Below are the code and all the weights of a small trained network. Each question names an input and a class and asks about switching units off, where a switched-off unit gives its printed mean instead of its output.

import numpy as np


def w(rows, s, z=0):
    codes = np.array(rows[::2]) - 128.0
    scale = np.full(codes.shape[1], s)
    scale[-1] = z or s
    return codes * scale


def f(y):
    return y / 2 * (1 + np.tanh(0.7978845608 * (y + 0.044715 * y**3)))


def log_softmax(a):
    a = a - a.max(-1, keepdims=True)
    return a - np.log(np.exp(a).sum(-1, keepdims=True))


def net(x, mask):
    res = np.array(x, float).reshape(1, 3) / 4 @ E
    y = f(res @ A[0][:, :-1].T + A[0][:, -1])
    res = res + np.where(mask, y, B[0][:, -1]) @ B[0][:, :-1]
    return log_softmax(res[-1] @ U[:, :-1].T + U[:, -1])


A, B = {}, {}
E = w([
[126,171,248,80,137,140,83],'x0',
[110,86,88,20,80,92,74],'x1',
[18,192,119,79,122,227,139],'x2',
],0.012)
A[0] = w([
[113,147,218,168,149,132,105,114],'neuron 1',
[94,151,118,153,109,171,116,102],'neuron 2',
[116,123,189,105,165,103,107,17],'neuron 3',
[146,133,222,52,128,134,129,62],'neuron 4',
[73,146,93,112,140,187,140,238],'neuron 5',
[182,129,155,168,119,120,140,200],'neuron 6',
[136,106,34,138,121,154,191,89],'neuron 7',
[117,112,83,147,168,110,133,179],'neuron 8',
[137,156,172,234,149,173,183,54],'neuron 9',
[180,104,178,158,156,4,113,140],'neuron 10',
[172,65,128,133,127,104,113,112],'neuron 11',
[149,176,113,64,85,148,163,47],'neuron 12',
[89,113,144,168,124,46,182,249],'neuron 13',
[132,171,107,121,119,126,124,181],'neuron 14',
[88,157,119,94,195,161,190,106],'neuron 15',
[161,69,157,131,113,79,151,213],'neuron 16',
[156,156,131,125,134,120,190,218],'neuron 17',
[104,93,55,139,139,121,158,57],'neuron 18',
[125,88,84,41,117,94,79,48],'neuron 19',
[75,149,143,89,101,214,176,193],'neuron 20',
[107,93,108,138,161,108,171,34],'neuron 21',
[127,96,174,100,107,145,45,141],'neuron 22',
[129,108,132,61,119,110,100,88],'neuron 23',
[149,121,177,80,157,124,141,36],'neuron 24',
],0.012,0.0013)
B[0] = w([
[164,169,86,177,108,99,207,193],'neuron 1',
[101,107,122,107,109,133,79,171],'neuron 2',
[164,160,140,150,80,115,137,168],'neuron 3',
[209,126,116,197,66,101,163,213],'neuron 4',
[125,133,168,110,119,142,51,224],'neuron 5',
[92,105,115,92,150,124,81,183],'neuron 6',
[213,194,136,185,82,108,152,222],'neuron 7',
[139,164,154,159,113,121,130,168],'neuron 8',
[56,73,82,29,168,99,253,230],'neuron 9',
[102,137,146,126,123,189,12,242],'neuron 10',
[118,148,140,107,165,134,80,189],'neuron 11',
[115,117,109,139,166,134,116,172],'neuron 12',
[110,116,124,116,81,129,113,170],'neuron 13',
[118,97,116,147,153,115,109,140],'neuron 14',
[138,90,147,93,147,120,64,194],'neuron 15',
[105,119,158,103,136,163,73,194],'neuron 16',
[110,111,144,131,145,148,148,151],'neuron 17',
[197,144,164,206,130,94,174,199],'neuron 18',
[41,73,99,77,181,140,247,236],'neuron 19',
[135,119,145,143,146,149,19,245],'neuron 20',
[153,165,123,93,68,119,152,154],'neuron 21',
[146,139,97,156,136,92,167,194],'neuron 22',
[91,153,134,120,156,131,197,193],'neuron 23',
[167,137,110,163,124,136,137,158],'neuron 24',
],0.012)
U = w([
[79,121,149,98,161,161,11,185],'0',
[46,90,99,61,187,115,213,189],'1',
[167,187,128,196,88,97,157,1],'2',
],0.011,0.00084)

Each question gives the input, the list of numbers given to net, and the class t.
The units are the neurons (one row each of A and B). Each row of codes is followed by its name. A weight is (code - 128) times the scale printed after its matrix; where a second scale follows, it is the last column's (A, B and U).
mask holds one flag per neuron, in row order. A switched-off neuron (its flag False) gives its mean, the last column of its row in B, instead of its output. The means were averaged over made-up inputs and are rounded, as every weight is.
A unit's drop is (log p(t) with every unit on - log p(t) with that unit switched off) / (log p(t) with every unit on - log p(t) with every unit switched off).
unit that matters most: the unit with the biggest drop
k most important neurons: the k neurons with the biggest drops, biggest first
drop of u: that unit's drop, to one decimal
input [5,6,-4], class 1: unit that matters most	neuron 19
input [-5,-2,5], class 0: 2 most important neurons	[neuron 5; neuron 4]
input [6,-7,-7], class 0: 3 most important neurons	[neuron 10; neuron 19; neuron 16]
input [5,-7,6], class 1: 3 most important neurons	[neuron 9; neuron 1; neuron 10]
input [6,0,5], class 2: 3 most important neurons	[neuron 4; neuron 1; neuron 10]
input [6,-6,1], class 1: 2 most important neurons	[neuron 9; neuron 7]
input [0,-7,-7], class 0: 2 most important neurons	[neuron 10; neuron 19]
input [-8,-8,-6], class 1: 3 most important neurons	[neuron 9; neuron 6; neuron 4]
input [0,6,-5], class 1: 2 most important neurons	[neuron 19; neuron 20]
input [5,8,7], class 1: 2 most important neurons	[neuron 19; neuron 23]
input [-7,-8,-8], class 0: 2 most important neurons	[neuron 10; neuron 19]
input [4,-3,1], class 2: 3 most important neurons	[neuron 19; neuron 1; neuron 4]
input [1,-6,2], class 1: drop of neuron 9	0.3
input [-4,-4,-7], class 0: unit that matters most	neuron 10
input [-3,-1,6], class 0: drop of neuron 22	0.0
input [1,-5,-3], class 1: drop of neuron 9	0.9
